array([[ 13.344,   6.086,   2.905, -12.137, -12.667, -14.145,   8.485,
         -4.049,  -5.952,  -4.942,   9.927,  -6.906,  -6.086,  -4.213,
          3.048, -10.037],
       [ -5.001,   5.888,   1.137, -11.213,  -4.893,   5.685, -10.379,
         -3.151,  14.352,   2.270,  -5.373,  17.976,   3.612,  -0.553,
        -13.840,   8.141],
       [ -8.046,  -3.632, -13.378,   3.981,  -7.071, -14.315,  -2.650,
         -3.108, -18.723, -11.045,  -3.513,   4.683,   2.883,  -7.809,
         21.658,  -3.420],
       [ -7.375,   0.518,  -5.181,  19.964,   4.599,   8.950,  -6.193,
          4.905,  -4.131,   4.231,  -3.710,   9.452,   1.340,   0.619,
          1.683,   3.272],
       [ 12.044,  -2.395,  -2.683,  -0.150,   3.866,   0.969,   8.026,
         -1.284,   0.664,   0.758,   8.467,   3.316,   1.075,  -0.332,
         19.346,  -1.657],
       [ -3.341,  -6.026,  -4.623,  -9.564,  -8.739, -15.391,  -6.269,
         -0.880,   5.920,  -1.745,  -3.623,  -5.018,   7.895,  -4.582,
          7.706,  -5.906],
       [ -0.914,   4.267,  -3.132,   6.160,  -4.608,  -2.958,  -4.978,
          1.676,  -6.742,  -2.339,  -7.229,   8.012,   0.977,  -1.887,
         -1.317,  -7.422],
       [-16.146,  -4.073,  -1.320,  -6.497, -12.639,  -2.278, -13.776,
          2.865,   5.160,  -5.420, -13.162,  14.776,   9.544,  -3.953,
        -12.364,  -3.534]]) Answer: -3.534

array([[-1.10, -0.03, -0.40,  0.34, -1.24, -0.82, -0.17],
       [-1.31,  0.02, -0.58,  0.73, -1.20, -0.89, -0.26],
       [-0.14, -0.71, -0.23, -0.83, -0.93, -0.65, -0.33],
       [-1.30,  0.57, -0.28,  0.41, -0.60, -0.35, -0.04],
       [-1.11, -0.76, -1.65,  1.48,  0.10, -0.74, -1.19],
       [-1.80, -0.15, -1.08,  1.73, -1.58, -1.34, -0.49]]) Answer: -0.49

array([[ -37.561,   79.600,  -21.717,  -17.221,   76.308,  -30.391,
         -11.902,  -65.089,  -29.847,  -64.119,  -31.612,   13.190,
         -76.511,  -83.212],
       [ -32.008,   75.562,  -20.352,  -82.229,    6.593,  -29.848,
         -51.481,  -25.075,   -6.691,  -89.435,  -28.704,   25.100,
        -109.847,  140.817],
       [ 117.986,   -5.718,   20.413,  142.960,  -45.402,  181.467,
         -24.658,  184.605,  174.353,   -4.879,  216.570,   20.464,
         228.131,   82.996],
       [  -4.065,   34.598,   24.847,    9.687,   25.312,   32.487,
          75.036,    2.142,  -14.876,   71.953,   -4.940,   45.784,
         -24.288,  -49.959],
       [-101.681,  131.660,  -59.645,  -57.182,   55.349,  -67.443,
          19.801,  -31.593,  -35.878,  -53.643,  -83.596,   40.462,
        -114.832,   -9.763],
       [-105.840,  137.765,   20.354,  -91.581,   83.174, -108.781,
         116.663, -160.569, -186.236,  144.759, -125.453,   62.909,
        -216.733,  -17.207],
       [ -73.716,  -29.726,   88.321,  -94.820,   90.703, -182.589,
          83.770, -146.791, -173.923,  150.132, -257.904,   73.468,
        -198.307,   52.726],
       [  74.282,  -10.716,   86.155,   25.892,  -22.783,   37.185,
           0.493,   71.330,   48.674,   74.645,   59.532,   51.617,
          89.049,  247.621]]) Answer: 247.621

array([[  53.40,   73.20, -135.74, -116.65,   28.25, -151.00, -115.24,
        -146.22, -140.41, -113.01],
       [ -41.23,  271.95, -135.74,   30.44,    3.67, -111.58, -125.09,
        -146.22, -140.41,  -65.77],
       [ -41.23,   73.20, -135.74,  -95.64,   28.25, -111.58, -115.24,
        -134.99, -140.41, -113.01],
       [ -82.99,   46.70, -135.74, -100.31,  163.43, -111.58,  -73.85,
        -146.22, -140.41, -113.01],
       [-135.87,   20.20, -135.74, -100.31,   28.25, -111.58, -115.24,
        -146.22, -140.41, -113.01],
       [ -41.23,   46.70, -135.74, -100.31,   -5.55, -111.58, -115.24,
        -146.22, -130.95, -120.57],
       [-108.04,  -37.21, -135.74, -100.31,   46.68,  -94.23, -115.24,
        -146.22, -136.11, -132.85]]) Answer: -132.85

array([[  9.705,   0.244,  23.200,  10.898,  12.949,   7.533,   2.596,
         15.379,  13.290,   2.860,   6.120,  20.798],
       [  2.438,   0.798,   4.084,   1.399,   1.325, -10.050,  -9.030,
          0.886,  19.633,  -4.824,  -9.963,   7.264],
       [ -3.580,  11.526,   9.657,   7.039,  17.409,  14.279,   9.043,
        -10.329,  19.728,   5.019,  10.650,  17.441],
       [-16.195,  -5.376,  14.602,   8.414,   9.476,  13.140,  -0.617,
         -8.537,  16.260,   0.958,   4.937,  11.586],
       [  8.826,  17.205, -13.045,   6.263,   9.034,   6.572,  10.589,
        -17.465,   2.477,   4.110,   6.035,   3.436],
       [ 14.678,  -3.408,  11.529,  12.150,  -7.209,  11.912,  10.983,
         11.879,  -7.026, -12.553,  -2.177,   2.352],
       [ 15.316,  19.576,  -7.734,   5.482,   5.284,  -2.546,   9.205,
         24.771,   7.244,   6.673,  -7.511,   5.032],
       [  8.707,  10.454,   0.163,  11.355,   5.678,   2.620,   5.807,
         17.460,  12.195, -17.771, -10.306,   7.163],
       [ 17.212,   8.917, -13.117,  -6.412,   1.980,  -9.403,   3.672,
         -4.749,  -6.217,   6.020,  -4.378,  -1.932],
       [ 26.074,   7.054,   3.214,  19.876,   1.146,  -3.005,   1.377,
         21.732,  -1.427,   6.969,   1.971,  10.432],
       [  7.874,  15.878, -16.097,   8.115,   3.052,  -2.153,   3.977,
         -7.914,   4.340,   2.547,  11.181,  -8.376],
       [  1.507,  -3.852,  21.623,   3.681,  -0.429,  17.466,  10.564,
          3.979,   2.816,  24.255,   0.441,  16.668]]) Answer: 16.668
---
[[-.54  .08 -.03  .50 -.08  .13  .01]
 [ .39  .42 -.06 -.51  .07 -.27 -.31]
 [ .26  .52  .07 -.28  .10 -.30 -.28]] => .01, .26

[-.09 -.58  .08  .56] => .56, -.09

[[-.31 -.48  .19 -.34]
 [-.38 -.09 -.03 -.12]
 [ .17 -.28 -.02 -.35]] => -.34, .17

[-.37  .21 -.12  .04 -.25 -.46 -.07] => -.07, -.37

[[ .09 -.14 -.26 -.52 -.09]
 [-.28 -.04  .27  .12  .41]
 [ .17 -.16  .11 -.05 -.26]] => -.09, .17

[-.29 -.47  .56  .10] => .10, -.29

[-.24 -.50 -.10  .48 -.25] => -.25, -.24

[ .34  .57 -.10  .16] => .16, .34
